Each row is followed by its class.
[ 166 -115   90   -7 -637 -217 -296  163  176 -212    2  252  179 -529
  -41   96  -52  301   74  133  142 -235  365   71 -316   92 -129 -374
 -392  402  189  191 -668  317  392 -159  -64  291  202] | ruz
[  64   23   89   88  119  367 -214   50  295   96   21   79  110    7
    3 -117 -332  226  118   23   -3  295  -53    9  232  127  -44  147
  155  -51  -10  123  -84 -109  -49  -56  -13  -76  -70] | rofo
[ -96 -141  105  118   -2  139  -82   26 -279   99   75   41  424  276
   17   66  132   31  154 -155  176  284  112   72 -248   47  -73 -108
  121   72  266   80 -372   22  302  185 -178   31 -166] | sapur
[-136  130 -161   14 -242  246 -105    1  489  -98 -325  126  -41  152
  -49   77  155 -139   -5  -53  -62   92   44  149 -133  -85   36   95
  204   50   71  -70 -136  -39    6  -47 -155  171  149] | Zapav
[-315  -73 -175  505 -161  291 -318  -44 -311  227   43  -11  -58  336
  -89   53  -27  161 -640 -163   77  278 -256 -136   77  -64   45 -129
  119  321   72   43   47  195 -112  238 -459  -11  -93] | redu
[ 129  164  106 -116  182  204  -34   14 -148   21  -95 -191 -188  324
  -81  -18  -79   94 -283 -162 -176  139   77  189  339  -11   38   72
  377 -123 -338  105  204   68  -72  263   39  104  149] | Muzen
[ -89 -191 -185  485  334 -427  478  205 -225  410  209  146   13  273
 -255 -428   35 -192  557 -163   44  203  176 -229  106  395 -488   28
 -171 -265  -47 -349  380 -214  232  -98 -151 -413   86] | gogi
[ 198 -287 -124 -136 -241  360 -126  271   65  -61 -175  -84  220  201
  455 -166  -95 -142 -420  348  183  171 -305 -230 -280 -266   87 -312
  -90  240   -3  222  374   59   -1  380 -111 -132  265] | vadov
[ -49 -153   73 -379 -632 -444  400 -276  -57  -30 -223  -78   15  196
 -268 -128  381 -247 -101  122   -7 -126   -3 -141  410  373 -270  240
 -296  232 -640  278 -242   84  -43  -95 -192  411  484] | vadov
[  84 -658  294  480  256  573  207   86 -371   96 -363   36  225 -587
  196 -384 -723  132  575 -106 -211  -58 -190  -30 -313 -341 -127   21
 -336   60  660  196  260 -590  412  298  -76 -130  146] | sapur
[ 224  151  -13  -86 -202 -107  -28  -29  249   93  192  -19  139   21
 -247  155  -84   64   48  214  125  -13  102   21  441  348 -297 -100
 -257 -372 -331  179  139  314  -84 -288  199  -62 -135] | rofo
[ 233  -18  349 -164  210 -306  351 -340  192  135  621  276 -117  302
 -225  -60 -187 -138   -9 -191  -51  101 -202   62  357   72   14   42
  -34 -141   44   53  -70 -208  -66  -89  571  113    4] | Muzen
[-342   -1   90  249 -449 -366  -21   50  141  137  115  -45   90   78
 -214 -137  550 -204    5 -148  296  -48   33 -303  -46  214  -81  208
 -336  107  329 -165 -172  260  -54  -16 -285   65   39] | bidog
[ 324   55  294  367 -107  -88   94  225  -28  -22  161  235  159 -365
 -119   21 -140  134  259  319 -482  157  374   73   32  177 -101 -104
  150  188  -31  162   -3 -142  179  -93  211  -45   16] | bidog
[-152  130 -251  121 -110  360   78   63   96  166 -594  -66   10 -195
 -172 -111   33  137  -56 -187    5 -149  -89   24  -29  271 -165   25
  383   81 -267  -94  144  -97  -11  -12 -169  -55  166] | ruz
[  29 -415   31   12  109  107  403 -271 -424 -309  245  254  -33  -25
  152 -117 -471 -249 -378  -24 -199  442 -242  257  -21  -56   68  159
 -206   52   90  -76  133 -313 -355 -438  -88   25  -35] | gogi
[-133  -94 -147  158  443  235   94  343 -592  163 -179 -199  121 -242
 -131  332  -38 -109   19   21  244   77  -35 -197 -192  174 -523 -102
  214 -498 -346  -30  446 -322  -19  160   40 -282 -197] | vadov
[ 347 -361   86 -125  101  -17  251  -13 -210 -154 -132   42  339 -165
  -51  -48  207  -51  -48  143  191  115 -150  -10 -129  360  -80   52
  248  -14   85  171 -460 -260   22  -26  152  250  191] | Zapav
[-162 -307  449  113   77  -71 -228  -78 -596  131  515  100   35   61
  121 -351 -413   82   49  213 -289  228  239 -470   30 -497 -194    8
 -109 -272  292  395  312 -335   91 -230  -59 -430  -73] | gogi
[ 195 -212  103  105 -316  119 -141  388  170  116 -293  263  -50   63
 -222  -53 -217  121  102  407 -192  -29  246 -102 -125   -9 -184 -208
   11  195 -299  464  -35  125    6  150  184  234  349] | redu
[-367 -238  229  221  231   33  -34 -449 -285  145  339  271   59 -122
   -7 -292 -221  207  342  -45 -234 -125  -10 -186  279  -29 -253  141
 -219 -328   61  221   79 -433   59 -461 -167 -307  -86] | rofo
[ 112  -60  316   92  -95  458  152  184 -352  154  278   41  214  143
 -187  139 -160 -124 -299 -133   80  255 -114  303 -143  -80  157  -72
  383  216  148   45   66 -167 -122  230  302   70 -263] | dem
[  42  228  251 -165  174   67  -33  122  170  423  117  -50 -436  375
   11  -46 -337 -193  -98  -33 -152  -45   49  -85  -23 -495   14   50
 -135   46   -7  303   41 -207  107  524  288  195  260] | Zapav
[-488   89 -294  427  355 -252  -39  -55 -227  378   99  283 -264  442
  367 -444  120   -4   87 -330 -540  -33 -269  -72  205 -126    3    9
 -706  -20  -84  -93  728  648  -92 -253  -18 -401 -337] | ruz
[ -31  -33  434  -49 -176  -70  656 -523  141   45 -141 -100   75   19
   -8  -30  293 -400   19 -112   -3  201 -126  -82  -34  329 -323  446
 -329 -537  387  111  317 -203 -258 -587  225   38   91] | vadov
[ -41   58 -262 -208  179   57  117  -59   99 -152 -274  267   33  203
   71 -167   97  -46 -174 -189   96  155 -157  216  -33  196   21  101
  230  -28 -186 -234 -435 -182   66 -103 -224   30  177] | bidog
[  65 -119  -83   40  105  437 -178   76  103 -143 -219   66   98 -476
 -127  -12 -178  -35   -2  -46  109  -34 -161  389 -193  188 -113  -87
  423   10   41 -231 -283  -69  -18  -63  101  193  171] | vadov
[ -24   22  247  491   53  -99  -54   53  203 -115 -171  129 -165 -128
 -105 -171  246   58  361   57   12  -27  221 -186 -130  114   63  114
   66  116  355   54 -243   37   30  -15  -64   10  151] | bidog
[ 149 -198  -23 -139   44  -65 -234  289 -125  -97 -114  -83  -18 -226
  122 -216   55  -73 -117  -98  133   -8   51   24 -208 -184 -126  124
  391 -140  -83  187    1 -197   79   -8   16   32   98] | bidog
[ -49 -205   -5  214  443  -16 -317  150 -150  339 -191   28  -89  190
 -106   40   32  373  116 -211  -77 -145   97  105   51  245  -82  336
  429 -225   78  240  -45 -219 -274  266   61  159   57] | dem
[-125 -358  188  -29 -444    5  548  -85  242  -20 -106   16  308 -329
  177 -360  304 -326  321  134  208  206 -297   17 -425  551 -217  438
 -449  450   24  -58 -108 -338  176  -30 -223  211  271] | dem
[-140 -322  357  436  135  -37 -328  364   94  153  110  127  144    0
 -243 -335  248  207  222 -360  182  250  138 -161  118  223 -223  208
  452 -168  460  125 -100  205   24 -125  126 -290 -332] | ruz
[ 230 -236  168   90  363  109 -322  150 -299   85  361  -61   40 -217
  210   -7 -424  -54   -5 -105 -140  200 -250  -36   97 -113   56  -93
   18  187  163   10  129 -122 -135  105   72   40 -439] | Zapav
[ 421  300  248 -234 -326  -12    0  156  175  -44  171  304  -34 -280
  135  -96 -249  -77  241 -248  -62  -80  181 -179 -285  -29   93  126
 -258   56  231  216 -195 -479  -14 -187  130  357   16] | gogi
[ 158 -211  228 -100  -96  174   21 -173 -153  252    4  -34  344  -45
 -157   15 -301  122  387  290   44   54  184    5 -150  150 -234   84
  227  -91   35 -296  -32 -774  -75 -126 -407 -104 -127] | redu
[  96 -313 -161  461  157  248 -217  -63  -23 -183 -114  -39  164 -351
  -89  328  223  130   44   42   90 -268 -149  212 -127  168 -117 -169
  516 -151  100   60  363 -244  -59  327 -138  -13 -188] | ruz
[ -33 -619  222  402  110  119   79  252 -308  -19    9  277   95  134
  226 -463  189  178  113 -190  196  144 -101    7 -224   -3   79  170
 -196  380  270  200 -224 -163  263  274 -279 -120  -68] | redu
[ 225   22   63  -61  167  -76  231 -173  -75   76   94 -195   26  127
 -331   87  -24  -23   90   49  -50   79   86  200  499  184 -172 -255
  551   72 -489    1  -79  -16  251  129  248  -27  155] | vadov
[  36 -239  388  365  464   95 -401  107 -250  270  640    3   49  178
  115    7 -253  126  474   62  -36  233  177 -230  194  -67  -76  -32
   41 -276  154  264  233  -24 -275  -32   11 -186 -398] | dem
[ -32  172 -145  145  -34  -63 -207  180  205  188 -189   36  -56  -13
 -188  -14  125  232   91 -216   15  -49  162 -190   92  345 -152 -190
  263  134 -155 -250 -157  -32  129   16 -279  -34   41] | redu
[ -45  173 -190  112   35    3 -233   29  -28   -6  217    4 -235  101
  -45 -140 -150   28 -233  -83   68  187   25   13   87  156   92   47
   58  102 -153 -187   19  162 -223 -199 -205  -32  -56] | redu
[ 191  391  -65  157 -104  -22  301   12 -270   65   46  -60   27 -140
  134  -14  305 -111 -398 -113 -356  -10  192  212   19  239  -29  336
 -186 -236  137  394  120   -8  161  -75  111  159  215] | Zapav
[-126 -167   -9  109 -341   71  215   67   -1  135 -300  -63   70  -85
 -317  182   59  -45  -21  282  209 -204   27  183 -297   95  -37 -305
 -146  645 -109  -63 -305  221  291  375   57  152  157] | redu
[ -99  276  113   59 -177    5  -99   88  172  229   61   74   30  365
 -227  170  454   65 -146  284  -68   56  145  109   -2 -107 -102   56
   74 -375  -55   28 -114  384  -84   34  242   56  134] | dem
[ 159 -110  109  144  362  308  103 -339  306  123 -264  -36  -10  114
   62   68   71   79  242   45  120 -390 -135  136  -69 -254  163 -237
  369  115  287    2 -271 -430  268  549 -131  -80  145] | sapur
[ 403  334  116   46  541 -358  237  -38 -427   53  125  -84 -211 -265
  121   42   62  545  414 -269 -137 -113   99 -341   96 -134  188  -81
 -105 -213 -115 -168  -55 -205  -87 -423  476  -58 -123] | Zapav
[-585  561 -533   54  310  -71  254 -396 -205  355 -135  -29 -381  321
  -78 -151  130 -252 -389 -123  -35 -452 -142  151  150  -73   19  -17
  -80  -22 -228 -501  247   -4  306   99 -355 -556   52] | Muzen
[-201 -280 -169  217  224  -12  267   72 -234  345  295  453  180  124
  -82  -27 -137 -544  506   89   25  -15   96  -52 -223   40 -415  -32
 -283 -512  -75   31  370 -218 -156 -646   41 -364 -486] | redu
[-203  127 -149  -49   29   46  -36   81   18   46 -290 -191  -29 -191
 -152  116  -22  150   76 -166  211  -66  139  -36   24  204  -54    7
  212  181 -167 -222 -270  -15   31  -65  -62  -56  101] | vadov
[ 100  193 -330  -88   45   18 -278  137  136 -189 -269   78  143  -75
 -103 -152  -10  204  259 -125  -28  320  -14 -181   -1  159  -27  135
  459 -195  -49 -367 -204 -173   25 -162 -138   83  124] | gogi
[ 192 -104   -6 -153  169  -13  -47  230 -104 -115   86  184   67  172
   61 -433  -46 -178  107    4 -245  234  -19  192  109  110  -77   66
   50  -80 -149 -260   67  -17   71   89 -132    9   58] | gogi
[-112  -65   25  -45 -153  -82  421 -248 -177  154   48  262  219   40
   86 -186 -106  -21  143   57 -164  -52  223  118   93  256 -151  132
 -407  140   14  148 -249 -285  303 -282 -266 -205   53] | gogi
[-144   28 -220  -49   91  131  -27 -131 -562 -191  -95    4 -143 -202
  432 -320 -102  158   -3   29   13 -116 -272  125 -510 -287  161   73
 -434  238 -312  -86   59  -62   91    1 -210   38  104] | sapur
[  66 -241  351  -43 -430 -306  197  221 -286   87 -232  135  423  100
   -6 -562  191 -337   98 -114  -74  387  -43 -157 -544   46 -124  262
 -315  136  899 -217 -100    7  340  -46  146  130  191] | vadov
[ -50  -99   82  361  328  140  117  121 -356   -7  -11 -227  -19  -22
 -226  170   84  168  312 -146   71 -131  240   45   10  291  133    3
  240  204 -161  326  -53   83 -110  438  173  226  101] | sapur
[  18  -41   94  -18  191  199  402    3   26  107   39   92   31  132
    2   26 -137 -150  253 -204   49  238    2   70  -23   31   57    0
  178  170  -73  -72 -186 -357   52  -36   45   31   23] | dem
[-640   58  147  532 -144  333  323 -492 -430  287 -233  -25 -135   16
  -45 -242   89  470  122   12  296  -91 -232 -131 -166   48  -86  474
 -680   40  -42  228   51   63   25 -159 -159 -211   98] | Muzen
[ 177 -103  282  145  -76 -128   56   25 -489  -78  -16 -252   76 -486
   -6 -132  -37  -58 -133   10   31  228  -27  -50 -544   18  -46  202
 -118  103  574  165 -140   33  255  170  328  451  376] | Muzen
[-153   15  -72  -60  153 -477  641  -66  -30   93   62  -16  203  -94
 -102   48  -20 -183  837 -142    9  395  303 -302 -203  221 -318  339
  -56 -340 -144 -301  168 -645   42 -632  133 -176  -35] | bidog
[-101 -239  250  435  -31   60  113  -72  -59   66   80 -130   76 -305
  -89 -220  232 -375 -204  213   78   30 -296 -120  135  -66   29   48
 -178  227  413  317 -328  539   96  110  169   79  133] | bidog
[ 203  232  275  125 -271  -38 -456  359 -576 -179    4  164  158  225
  -48 -145  322 -102 -407 -166  -44  261  113 -293  -51 -130  306 -192
  348  440  403  223 -401  441  175  233 -171   93 -419] | ruz
[ -70   89 -101   91  -82   99  100  -56  516  -89  -97  -33 -191 -159
  -94 -237 -105 -363   96 -165  -37   64 -119  -60  119  120  -36  122
  195   71  -66  -79  173 -158  -32  -70  -94   86  300] | bidog
[ -51  150   46  517   14  -46  -24   60 -100  266  224  -23 -190  123
  150 -257  262  220  -81 -271  -76 -475  115  -16   97  260   80   55
 -335   74   96  380  527  121   16  350 -108 -225    3] | sapur
[ 133 -343  321  361  423  256 -164   65  109  270 -229 -135  -21  356
 -199  -26  149  116   13 -238 -205 -152  -79  -10  526 -250  112 -219
  866   16  270  123  291   -5    3  564  126 -220 -142] | Muzen
[ -32 -154 -159   29   93   96 -404   80 -255   95 -259   72   76 -117
  210  -32  -61  307  -45 -259   19  -56  -81   -7 -328  199  -62  180
  111  172  134  -23 -265 -487  -39  172 -455  289   50] | Zapav
[-158 -328  311 -283  365  -70  -97 -182  -98   40  458  -59  -53 -377
  250 -385 -454  294  275   77    0   98  -75   -8 -204  154 -239  329
 -255    9 -222  162 -242 -505   92   69   56  133  380] | sapur
[-278   77  164  190 -248  292  383 -388 -352 -142  225  189   93 -556
  109 -285  -22 -642  281  354   97  122 -300 -358 -255  -65 -343  166
 -701 -183 -221  658 -108  -12  284 -489    6  110  125] | bidog
[-476 -282    7  -36  368 -178  216 -431 -529 -214  228 -159 -324 -371
   91 -347 -237 -278 -203 -426 -205  296 -343   44   51 -379 -154  491
  139 -198  103  -71  246 -584  307 -266  -26 -132  139] | dem
[  34 -487  158  140  329  153 -267   54  180  -65  -65  -24  143  -42
  144 -255    3   78  240 -258   97    1 -115  -37  175  -64   56  272
  262 -306  417  695    7   86    2   66  390   -8    0] | bidog
[  44 -525   57  -17   37   20  -39 -357   15 -272  160 -178  -39 -121
   50  -46 -354   52  -37  361  448  139 -164   34   16   30  -54  114
  -28   24  -34  596  -40   52  -72 -119  324   -5  241] | vadov
[ -54  108 -119   55  141  217  -41   -9 -477  -94  247   16  121 -191
   73   40 -211  -13 -167  -21  -26  188 -162  154  -87   32   48 -161
  -15   33 -240 -221   53   47 -133 -169  -28   -8 -172] | bidog
[ -72 -340  292  159  146  201 -559  268 -482  192  324 -197 -112  -88
    6 -234 -519  155 -130 -237 -133  125  172  141  225   73   61  245
  137  321   52   66  113  -16 -350  102 -340   37 -343] | redu
[-278 -157 -106  -61 -132  305 -490   69 -326 -130  370   77   11  -77
  497 -386 -298    6 -761   -1 -278  -56 -310 -109 -424 -442  204   28
 -308   -7  451  287  587 -259   40  346  -94  -40  340] | Zapav
[  47 -289  172  169   39   35  -64  102 -147  -51  309    6  192   84
 -210  -31  270   68  143  -87  338  263  -63 -146  -27 -101  -25    8
  451  -21   53  -78 -280 -201  -20  146  -16   50  -89] | gogi
[ -76 -755  443  449   62 -170  -65 -144 -352  246  133 -118  290 -303
 -325  -26  169    9  200  237  207  -52   73   56    3  753 -390  269
   99  187  204  377 -500  122 -378  -71 -131  309  -63] | sapur
[-275 -185   -9  216   71   85  267 -151  152  117 -148  118   17   96
 -104  201   -7 -150  -66 -247 -195  106  -62   71  285  745  -94  330
  -80  232  -49  491   -2  -19 -325  -91   68  240  -75] | Zapav
[ 330 -546  400   95  -36 -172   77 -217 -306 -292  177  -64   68 -194
  -57 -211 -393  105  506  318   21   84  268 -364  269  -54  -85  163
 -161 -138   59  578  125 -396  -95 -325  -74   -1  101] | rofo
[ 124  127 -170  197   43  -91  445 -460 -864  116  376   55   80  323
   97 -113  225 -384   23   89   38  276 -437  -54 -212  358 -224   94
 -222  -90 -552   15  588 -372 -185 -204 -195  119 -280] | Zapav
